Below are the code and all the weights of a small trained network. Each question names an input and a class and asks about switching units off, where a switched-off unit gives its printed mean instead of its output.

import numpy as np


def w(rows, s, z=0):
    codes = np.array(rows[::2]) - 128.0
    scale = np.full(codes.shape[1], s)
    scale[-1] = z or s
    return codes * scale


def f(y):
    return np.maximum(y, 0)


def log_softmax(a):
    a = a - a.max(-1, keepdims=True)
    return a - np.log(np.exp(a).sum(-1, keepdims=True))


def net(x, mask):
    res = np.array(x, float).reshape(1, 8) / 4 @ E
    y = f(res @ A[0][:, :-1].T + A[0][:, -1])
    res = res + np.where(mask, y, B[0][:, -1]) @ B[0][:, :-1]
    return log_softmax(res[-1] @ U[:, :-1].T + U[:, -1])


A, B = {}, {}
E = w([
[181,162,64,154,152,77,58,16],'x0',
[130,113,35,62,80,109,133,99],'x1',
[159,115,127,160,89,162,84,142],'x2',
[220,141,119,125,144,89,157,100],'x3',
[255,218,148,9,124,57,253,179],'x4',
[21,114,67,235,99,108,212,64],'x5',
[83,83,131,99,3,134,154,149],'x6',
[133,23,65,94,195,138,104,128],'x7',
],0.0083)
A[0] = w([
[128,110,108,136,176,131,215,136,164],'neuron 0',
[149,10,54,148,213,140,48,89,193],'neuron 1',
[223,98,80,107,130,209,167,154,192],'neuron 2',
[165,125,210,175,170,169,68,253,230],'neuron 3',
[85,95,81,221,142,128,106,72,198],'neuron 4',
[172,192,210,141,100,59,175,117,207],'neuron 5',
[84,34,56,143,129,221,142,227,239],'neuron 6',
[78,200,187,139,76,109,84,105,197],'neuron 7',
[120,140,101,206,215,56,138,36,174],'neuron 8',
[59,129,147,144,75,172,155,120,125],'neuron 9',
[76,119,145,90,127,94,249,165,226],'neuron 10',
[194,186,123,81,226,131,138,128,255],'neuron 11',
],0.0074,0.0038)
B[0] = w([
[143,103,63,91,178,119,243,99,166],'neuron 0',
[172,90,187,186,119,79,113,34,248],'neuron 1',
[123,178,128,66,101,27,89,161,175],'neuron 2',
[137,133,144,102,193,147,76,123,204],'neuron 3',
[104,119,102,254,89,188,149,65,240],'neuron 4',
[110,168,84,103,208,193,178,212,198],'neuron 5',
[45,146,194,121,90,96,125,87,233],'neuron 6',
[109,143,136,181,180,193,105,207,178],'neuron 7',
[187,165,77,188,88,103,208,112,215],'neuron 8',
[44,134,88,142,5,140,157,199,186],'neuron 9',
[99,70,138,19,153,85,193,181,204],'neuron 10',
[229,89,170,111,72,69,139,194,209],'neuron 11',
],0.0076,0.013)
U = w([
[132,143,40,252,147,98,132,37,45],'0',
[236,187,108,82,178,105,104,228,248],'1',
[114,32,156,63,132,14,29,78,210],'2',
[54,87,68,94,162,23,219,145,19],'3',
[2,105,120,175,92,171,64,151,210],'4',
],0.007,0.0011)

Each question gives the input, the list of numbers given to net, and the class t.
The units are the neurons (one row each of A and B). Each row of codes is followed by its name. A weight is (code - 128) times the scale printed after its matrix; where a second scale follows, it is the last column's (A, B and U).
mask holds one flag per neuron, in row order. A switched-off neuron (its flag False) gives its mean, the last column of its row in B, instead of its output. The means were averaged over made-up inputs and are rounded, as every weight is.
A unit's drop is (log p(t) with every unit on - log p(t) with that unit switched off) / (log p(t) with every unit on - log p(t) with every unit switched off).
The circuit of an input: a set's keep is (log p(t) with only the set's units on - log p(t) with every unit switched off) / (log p(t) with every unit on - log p(t) with every unit switched off). Starting from all 12 units, units are removed one at a time, each time the one whose removal leaves the highest keep (on an exact tie, the one counted first), for as long as the keep stays at least 0.8.
circuit, biggest first: the units of the circuit, biggest drop first
unit that matters most: the unit with the biggest drop
k most important neurons: the k neurons with the biggest drops, biggest first
drop of u: that unit's drop, to one decimal
input [2,5,3,-7,6,4,-5,-5], class 1: circuit, biggest first : neuron 6; neuron 4
input [-2,-2,-8,6,4,1,-3,2], class 1: 3 most important neurons : neuron 11; neuron 6; neuron 4
input [-4,2,8,5,-3,-5,-2,-1], class 2: circuit, biggest first : neuron 5; neuron 8
input [7,-1,7,3,-8,-6,5,7], class 0: 2 most important neurons : neuron 4; neuron 10
input [-1,6,-7,-2,1,-3,2,-8], class 1: 3 most important neurons : neuron 6; neuron 4; neuron 7
input [-1,4,0,-7,-4,7,0,8], class 0: unit that matters most : neuron 1
input [0,-6,5,3,5,5,4,-5], class 1: 4 most important neurons : neuron 6; neuron 5; neuron 4; neuron 7
input [-7,-2,4,6,1,-6,2,7], class 2: 3 most important neurons : neuron 5; neuron 6; neuron 8
input [-7,3,2,5,-1,-7,5,2], class 2: 2 most important neurons : neuron 5; neuron 6
input [5,5,3,3,3,-2,1,8], class 2: 2 most important neurons : neuron 1; neuron 5
input [2,-6,0,-6,-3,-8,0,-7], class 1: 3 most important neurons : neuron 4; neuron 6; neuron 3
input [2,1,5,6,-3,1,7,-7], class 4: drop of neuron 7 : 0.1
input [-3,6,-5,-7,-4,-5,5,7], class 2: drop of neuron 1 : 0.4
input [-8,4,7,5,5,-3,5,7], class 2: drop of neuron 9 : 0.2
input [0,5,5,2,8,4,-2,-3], class 1: drop of neuron 4 : 0.2
